Here is a tiny trained network, its code and every weight. The questions are about switching its units off for an input and a class, where a switched-off unit gives its printed mean instead of its output.

import numpy as np


def w(rows, s, z=0):
    codes = np.array(rows[::2]) - 128.0
    scale = np.full(codes.shape[1], s)
    scale[-1] = z or s
    return codes * scale


def f(y):
    return np.maximum(y, 0)


def log_softmax(a):
    a = a - a.max(-1, keepdims=True)
    return a - np.log(np.exp(a).sum(-1, keepdims=True))


def net(x, mask):
    res = np.array(x, float).reshape(1, 6) / 4 @ E
    y = f(res @ A[0][:, :-1].T + A[0][:, -1])
    res = res + np.where(mask, y, B[0][:, -1]) @ B[0][:, :-1]
    return log_softmax(res[-1] @ U[:, :-1].T + U[:, -1])


A, B = {}, {}
E = w([
[128,129,128,128],'x0',
[39,124,142,160],'x1',
[117,139,190,84],'x2',
[129,7,131,114],'x3',
[98,127,60,68],'x4',
[127,129,129,127],'x5',
],0.013)
A[0] = w([
[121,139,162,70,199],'n1',
[212,155,99,111,160],'n2',
[118,124,70,84,58],'n3',
[162,134,180,185,60],'n4',
[103,80,133,123,123],'n5',
[124,225,182,128,98],'n6',
[159,113,100,244,128],'n7',
[135,101,79,158,191],'n8',
[219,112,117,110,58],'n9',
[146,183,121,122,89],'n10',
[118,156,47,192,111],'n11',
[116,128,158,104,84],'n12',
[221,88,120,90,64],'n13',
[160,66,144,114,73],'n14',
[120,126,50,184,254],'n15',
[183,143,117,76,88],'n16',
[147,179,106,144,105],'n17',
[72,109,80,84,112],'n18',
[114,194,117,138,78],'n19',
[108,79,166,103,100],'n20',
[117,119,186,91,111],'n21',
[152,36,152,166,54],'n22',
[142,198,128,160,91],'n23',
[55,129,93,9,114],'n24',
[148,175,121,151,76],'n25',
[25,72,136,169,73],'n26',
[113,119,100,60,80],'n27',
[149,206,96,110,111],'n28',
[123,129,193,94,210],'n29',
[121,144,89,76,60],'n30',
[104,177,128,109,88],'n31',
[86,150,187,91,143],'n32',
[177,110,120,107,121],'n33',
[195,130,136,92,68],'n34',
[136,120,105,154,196],'n35',
[125,196,126,171,72],'n36',
[162,106,206,180,84],'n37',
[189,139,132,118,79],'n38',
[57,145,140,166,75],'n39',
[99,154,46,51,80],'n40',
],0.012,0.0078)
B[0] = w([
[154,190,115,73,204],'n1',
[28,157,230,152,227],'n2',
[171,131,105,181,167],'n3',
[212,107,44,254,168],'n4',
[121,115,48,90,178],'n5',
[123,81,77,101,223],'n6',
[171,234,86,72,201],'n7',
[149,179,131,86,203],'n8',
[26,151,137,140,183],'n9',
[163,45,68,125,174],'n10',
[150,201,115,82,195],'n11',
[158,165,37,113,140],'n12',
[55,136,95,125,195],'n13',
[112,55,45,92,175],'n14',
[174,186,167,58,255],'n15',
[60,165,128,162,178],'n16',
[97,46,109,111,180],'n17',
[132,136,154,174,194],'n18',
[100,30,94,140,180],'n19',
[127,133,43,113,178],'n20',
[123,182,72,124,168],'n21',
[122,84,34,123,190],'n22',
[106,80,82,122,193],'n23',
[188,136,126,210,231],'n24',
[110,86,85,126,164],'n25',
[31,157,130,132,205],'n26',
[144,118,106,167,170],'n27',
[91,51,104,99,212],'n28',
[189,226,107,73,213],'n29',
[147,135,91,201,160],'n30',
[81,95,87,115,166],'n31',
[181,186,71,82,190],'n32',
[46,184,146,132,174],'n33',
[57,170,77,157,169],'n34',
[150,150,154,51,187],'n35',
[126,26,61,108,185],'n36',
[170,138,104,218,185],'n37',
[53,198,112,178,163],'n38',
[28,173,170,183,173],'n39',
[195,117,125,239,209],'n40',
],0.006,0.0098)
U = w([
[104,58,72,131,57],'0',
[29,169,140,194,78],'1',
[138,148,121,142,254],'2',
[178,139,112,248,95],'3',
[136,144,124,133,247],'4',
[159,191,96,99,32],'5',
[156,129,192,108,134],'6',
[158,62,199,170,91],'7',
],0.017,0.014)

Each question gives the input, the list of numbers given to net, and the class t.
The units are the neurons (one row each of A and B). Each row of codes is followed by its name. A weight is (code - 128) times the scale printed after its matrix; where a second scale follows, it is the last column's (A, B and U).
mask holds one flag per neuron, in row order. A switched-off neuron (its flag False) gives its mean, the last column of its row in B, instead of its output. The means were averaged over made-up inputs and are rounded, as every weight is.
A unit's drop is (log p(t) with every unit on - log p(t) with that unit switched off) / (log p(t) with every unit on - log p(t) with every unit switched off).
The circuit of an input: a set's keep is (log p(t) with only the set's units on - log p(t) with every unit switched off) / (log p(t) with every unit on - log p(t) with every unit switched off). Starting from the 12 units with the biggest drops (on a tie, the unit counted first), units are removed one at a time, each time the one whose removal leaves the highest keep (on an exact tie, the one counted first), for as long as the keep stays at least 0.8.
units of the circuit, in order: the units of the circuit, biggest drop first
k most important neurons: the k neurons with the biggest drops, biggest first
drop of u: that unit's drop, to one decimal
input [1,-2,-4,-5,6,2], class 3: units of the circuit, in order	[n40]
input [-6,7,2,3,-8,-1], class 3: 3 most important neurons	[n4 n37 n2]
input [5,0,8,1,-7,3], class 5: units of the circuit, in order	[n29 n32]
input [-7,-6,8,3,-3,5], class 5: units of the circuit, in order	[n29 n1]
input [8,-2,-7,4,8,7], class 3: units of the circuit, in order	[n40 n24]
input [4,-4,2,-1,-7,-4], class 3: 2 most important neurons	[n4 n37]
input [-2,6,6,-6,8,4], class 3: units of the circuit, in order	[n24 n40]
input [-2,6,-8,-2,5,-6], class 5: 2 most important neurons	[n15 n11]
input [5,5,-8,-6,-3,2], class 5: 2 most important neurons	[n7 n11]
input [0,4,8,7,-3,6], class 5: 2 most important neurons	[n29 n32]
input [-3,-7,-7,0,1,-6], class 1: 2 most important neurons	[n2 n9]
input [-5,-6,6,-1,4,6], class 1: 2 most important neurons	[n2 n16]
input [0,7,6,5,-8,7], class 3: 3 most important neurons	[n37 n4 n2]
input [-7,-1,4,-3,-8,4], class 3: units of the circuit, in order	[n4]
input [-1,4,7,5,-2,-2], class 5: 2 most important neurons	[n29 n32]
input [5,-8,-4,-7,-2,-7], class 1: 2 most important neurons	[n2 n38]
input [-5,4,3,-1,8,-6], class 3: 2 most important neurons	[n24 n40]
input [-5,5,-4,6,4,-8], class 2: drop of n8	0.2
input [-2,-6,-5,3,5,4], class 1: drop of n2	0.2
input [-7,-1,-8,-2,-4,6], class 5: drop of n5	0.0
input [-4,-5,8,2,-7,1], class 5: units of the circuit, in order	[n29]
input [8,-5,-5,5,6,7], class 4: drop of n8	0.2
